Below is a small trained network, with its code and all its weights. Each question gives an input and a class and asks what happens when units are switched off, that is, made to give their printed mean instead of their output.

import numpy as np


def w(rows, s, z=0):
    codes = np.array(rows[::2]) - 128.0
    scale = np.full(codes.shape[1], s)
    scale[-1] = z or s
    return codes * scale


def f(y):
    return y / 2 * (1 + np.tanh(0.7978845608 * (y + 0.044715 * y**3)))


def log_softmax(a):
    a = a - a.max(-1, keepdims=True)
    return a - np.log(np.exp(a).sum(-1, keepdims=True))


def net(x, mask):
    res = np.array(x, float).reshape(1, 4) / 4 @ E
    y = f(res @ A[0][:, :-1].T + A[0][:, -1])
    res = res + np.where(mask, y, B[0][:, -1]) @ B[0][:, :-1]
    return log_softmax(res[-1] @ U[:, :-1].T + U[:, -1])


A, B = {}, {}
E = w([
[38,118,222,172],'x0',
[137,2,70,219],'x1',
[168,193,149,254],'x2',
[202,58,199,112],'x3',
],0.011)
A[0] = w([
[174,75,127,163,100],'neuron 1',
[164,90,183,115,143],'neuron 2',
[177,166,165,192,145],'neuron 3',
[174,117,174,145,156],'neuron 4',
[49,62,151,157,19],'neuron 5',
[194,120,64,112,215],'neuron 6',
[66,31,138,53,22],'neuron 7',
[81,98,118,76,71],'neuron 8',
[61,100,158,79,18],'neuron 9',
[184,113,38,136,160],'neuron 10',
[187,141,203,86,87],'neuron 11',
[77,88,175,161,39],'neuron 12',
[27,43,182,196,134],'neuron 13',
[56,155,44,156,83],'neuron 14',
[108,185,149,85,82],'neuron 15',
[115,179,162,253,226],'neuron 16',
[73,120,182,118,74],'neuron 17',
[181,110,205,111,55],'neuron 18',
[114,85,132,73,2],'neuron 19',
[165,211,208,67,83],'neuron 20',
[196,83,72,123,166],'neuron 21',
[132,66,80,171,102],'neuron 22',
[99,183,100,131,81],'neuron 23',
[135,26,93,192,171],'neuron 24',
[54,167,56,136,166],'neuron 25',
[85,129,102,112,214],'neuron 26',
[82,126,204,162,68],'neuron 27',
[245,168,93,111,153],'neuron 28',
[52,112,206,152,57],'neuron 29',
[186,55,171,130,100],'neuron 30',
[87,82,128,65,64],'neuron 31',
],0.012,0.0013)
B[0] = w([
[99,137,122,131,188],'neuron 1',
[108,67,168,138,169],'neuron 2',
[190,85,31,177,194],'neuron 3',
[118,103,132,157,161],'neuron 4',
[141,197,116,104,187],'neuron 5',
[147,147,162,67,188],'neuron 6',
[153,112,100,159,211],'neuron 7',
[183,93,81,173,173],'neuron 8',
[155,127,103,120,175],'neuron 9',
[150,205,158,79,200],'neuron 10',
[60,164,178,167,179],'neuron 11',
[134,185,133,69,175],'neuron 12',
[124,176,161,92,232],'neuron 13',
[86,46,214,149,197],'neuron 14',
[91,146,97,123,185],'neuron 15',
[178,95,82,145,247],'neuron 16',
[173,159,118,98,167],'neuron 17',
[78,93,196,147,172],'neuron 18',
[133,75,84,126,168],'neuron 19',
[74,161,59,148,222],'neuron 20',
[105,144,153,72,198],'neuron 21',
[79,185,115,141,205],'neuron 22',
[106,105,159,133,167],'neuron 23',
[93,177,94,135,244],'neuron 24',
[101,49,254,132,197],'neuron 25',
[150,67,127,154,155],'neuron 26',
[186,152,156,95,183],'neuron 27',
[166,121,167,110,192],'neuron 28',
[171,146,165,77,192],'neuron 29',
[80,108,196,198,192],'neuron 30',
[180,89,40,191,183],'neuron 31',
],0.0087,0.014)
U = w([
[214,145,156,11,115],'0',
[52,2,206,182,93],'1',
[223,36,27,186,255],'2',
[32,160,76,131,91],'3',
],0.0088,0.00071)

Each question gives the input, the list of numbers given to net, and the class t.
The units are the neurons (one row each of A and B). Each row of codes is followed by its name. A weight is (code - 128) times the scale printed after its matrix; where a second scale follows, it is the last column's (A, B and U).
mask holds one flag per neuron, in row order. A switched-off neuron (its flag False) gives its mean, the last column of its row in B, instead of its output. The means were averaged over made-up inputs and are rounded, as every weight is.
A unit's drop is (log p(t) with every unit on - log p(t) with that unit switched off) / (log p(t) with every unit on - log p(t) with every unit switched off).
The circuit of an input: a set's keep is (log p(t) with only the set's units on - log p(t) with every unit switched off) / (log p(t) with every unit on - log p(t) with every unit switched off). Starting from the 12 units with the biggest drops (on a tie, the unit counted first), units are removed one at a time, each time the one whose removal leaves the highest keep (on an exact tie, the one counted first), for as long as the keep stays at least 0.8.
circuit, biggest first: the units of the circuit, biggest drop first
top k neurons: the k neurons with the biggest drops, biggest first
drop of u: that unit's drop, to one decimal
input [3,5,6,4], class 2: circuit, biggest first => neuron 3
input [-5,-5,6,7], class 1: circuit, biggest first => neuron 11; neuron 18
input [3,-6,-2,4], class 3: top 3 neurons => neuron 20; neuron 25; neuron 14
input [5,-4,6,2], class 2: top 3 neurons => neuron 3; neuron 16; neuron 10
input [-2,6,0,-5], class 3: top 3 neurons => neuron 24; neuron 22; neuron 10
input [-2,-8,7,7], class 3: top 4 neurons => neuron 20; neuron 11; neuron 25; neuron 14
input [-5,8,-4,4], class 3: circuit, biggest first => neuron 24; neuron 22
input [7,-2,8,-6], class 2: top 2 neurons => neuron 16; neuron 3
input [7,-2,3,7], class 0: top 3 neurons => neuron 27; neuron 29; neuron 12
input [5,6,-2,-2], class 3: top 2 neurons => neuron 24; neuron 22
input [5,-5,3,0], class 0: top 3 neurons => neuron 27; neuron 29; neuron 24
input [-7,7,4,8], class 1: top 2 neurons => neuron 30; neuron 2
input [5,4,-8,-7], class 2: top 2 neurons => neuron 31; neuron 8
input [4,-7,3,-7], class 1: circuit, biggest first => neuron 25
input [-7,-4,8,-5], class 2: top 3 neurons => neuron 3; neuron 13; neuron 16
input [-3,6,-2,-8], class 1: top 2 neurons => neuron 14; neuron 25
input [3,0,1,2], class 0: drop of neuron 14 => 0.2
input [-3,-2,-4,4], class 1: drop of neuron 3 => 0.3
input [-2,5,-5,-6], class 1: drop of neuron 14 => 0.5
input [-5,6,3,6], class 1: circuit, biggest first => neuron 30
